[[ 0.42 -1.43  6.14]
 [-1.57  2.43 -1.98]
 [ 4.46  5.45  2.05]
 [-0.46 -4.15  5.18]
 [ 2.24 -2.81  0.18]]
=>
[[ 0.42 -1.43]
 [-1.57  2.43]
 [ 4.46  5.45]]

[[-4.64 -2.59 -3.59 -4.24]
 [ 2.60  5.56  3.10  5.05]
 [ 2.90 -4.17  5.44 -3.11]]
=>
[[-4.64 -2.59]
 [ 2.60  5.56]
 [ 2.90 -4.17]]

[[-1.65  2.36 -2.93]
 [-3.76  5.92 -5.88]
 [ 1.75 -3.45  3.09]
 [ 3.90 -4.51 -0.91]]
=>
[[-1.65  2.36]
 [-3.76  5.92]
 [ 1.75 -3.45]]

[[-4.28 -0.30  3.77]
 [-6.91 -2.00  3.16]
 [ 1.77  1.45 -3.26]]
=>
[[-4.28 -0.30]
 [-6.91 -2.00]
 [ 1.77  1.45]]

[[ 2.75  5.77  4.17]
 [ 4.38 -2.65 -5.28]
 [ 1.02  4.01 -5.26]]
=>
[[ 2.75  5.77]
 [ 4.38 -2.65]
 [ 1.02  4.01]]

[[-5.40  2.35]
 [ 1.35  4.26]
 [ 4.83 -4.44]
 [ 3.39 -5.94]]
=>
[[-5.40  2.35]
 [ 1.35  4.26]
 [ 4.83 -4.44]]
---
[[-3.61  1.54 -1.49 -3.82  6.01 -3.19 -3.33  2.73 -0.84 -3.20 -0.96  4.47
  -1.32  4.90  1.98]
 [-4.01 -7.28  2.56  2.87  5.06 -2.35  3.53 -6.41  4.72  2.91  3.59  2.69
  -0.94  3.25 -3.31]]
=>
[[-3.31  3.25 -0.94  2.69  3.59  2.91  4.72 -6.41  3.53 -2.35  5.06  2.87
   2.56 -7.28 -4.01]
 [ 1.98  4.90 -1.32  4.47 -0.96 -3.20 -0.84  2.73 -3.33 -3.19  6.01 -3.82
  -1.49  1.54 -3.61]]

[[ 0.90  0.02  0.13 -1.12  0.45 -1.01  0.45  0.95  0.51 -0.26  0.34  0.04]
 [-0.33  0.87 -0.14 -0.56 -0.78  1.03  0.05 -0.36  0.46  0.00 -0.41  0.14]
 [ 0.87 -0.28  0.61  4.18 -3.57  3.57  0.79 -0.01  7.08  0.90  1.73 -0.20]]
=>
[[-0.20  1.73  0.90  7.08 -0.01  0.79  3.57 -3.57  4.18  0.61 -0.28  0.87]
 [ 0.14 -0.41  0.00  0.46 -0.36  0.05  1.03 -0.78 -0.56 -0.14  0.87 -0.33]
 [ 0.04  0.34 -0.26  0.51  0.95  0.45 -1.01  0.45 -1.12  0.13  0.02  0.90]]

[[-1.29 -0.84  1.59  0.40 -3.96  0.73 -0.18]
 [-2.12 -2.95  1.38 -0.17  1.69  0.80 -2.20]
 [-2.13  0.72  0.74 -4.82  4.37 -1.65  0.41]
 [-1.12  1.30 -4.09 -6.92 -3.68 -3.00  1.14]
 [-0.11  0.97  2.67  0.75 -2.84  0.71  0.12]]
=>
[[ 0.12  0.71 -2.84  0.75  2.67  0.97 -0.11]
 [ 1.14 -3.00 -3.68 -6.92 -4.09  1.30 -1.12]
 [ 0.41 -1.65  4.37 -4.82  0.74  0.72 -2.13]
 [-2.20  0.80  1.69 -0.17  1.38 -2.95 -2.12]
 [-0.18  0.73 -3.96  0.40  1.59 -0.84 -1.29]]

[[-0.84  1.29 -1.69  2.87 -2.19 -2.48 -1.64 -1.83  0.96 -2.07  2.92 -2.12
  -0.72  3.02 -2.01]
 [-2.30  4.52 -1.30 -0.28 -1.15  4.73 -2.77 -2.06  4.93 -1.05  2.40 -2.86
   5.34  2.05 -1.24]]
=>
[[-1.24  2.05  5.34 -2.86  2.40 -1.05  4.93 -2.06 -2.77  4.73 -1.15 -0.28
  -1.30  4.52 -2.30]
 [-2.01  3.02 -0.72 -2.12  2.92 -2.07  0.96 -1.83 -1.64 -2.48 -2.19  2.87
  -1.69  1.29 -0.84]]

[[ 0.08  0.56  2.05  3.65 -3.92 -5.71  3.96 -6.89  2.09  2.17  3.11 -1.00]
 [ 3.57  6.27 -0.15  0.92 -6.75 -7.02 -1.32 -4.22 -4.79 -1.32  1.99 -0.76]]
=>
[[-0.76  1.99 -1.32 -4.79 -4.22 -1.32 -7.02 -6.75  0.92 -0.15  6.27  3.57]
 [-1.00  3.11  2.17  2.09 -6.89  3.96 -5.71 -3.92  3.65  2.05  0.56  0.08]]

[[ 4.25 -2.54  0.23 -0.68  4.57]
 [ 4.63  2.90 -3.58 -1.71  5.81]
 [-4.07  2.11 -2.03 -1.08 -4.04]
 [ 2.25 -4.58  0.45 -0.89  3.54]
 [ 3.11  1.95  2.90 -1.03  1.14]
 [ 1.97 -1.79 -0.05 -1.91  4.90]
 [ 4.46  1.76 -0.33  0.74 -0.03]
 [ 5.12 -0.81 -0.03  2.58  5.07]
 [-1.37  3.81  0.44 -1.55 -0.64]
 [ 5.61  0.03  1.04 -1.95  4.51]]
=>
[[ 4.51 -1.95  1.04  0.03  5.61]
 [-0.64 -1.55  0.44  3.81 -1.37]
 [ 5.07  2.58 -0.03 -0.81  5.12]
 [-0.03  0.74 -0.33  1.76  4.46]
 [ 4.90 -1.91 -0.05 -1.79  1.97]
 [ 1.14 -1.03  2.90  1.95  3.11]
 [ 3.54 -0.89  0.45 -4.58  2.25]
 [-4.04 -1.08 -2.03  2.11 -4.07]
 [ 5.81 -1.71 -3.58  2.90  4.63]
 [ 4.57 -0.68  0.23 -2.54  4.25]]

[[ 4.82  6.75 -2.70]
 [-0.03 -1.47  5.77]]
=>
[[ 5.77 -1.47 -0.03]
 [-2.70  6.75  4.82]]
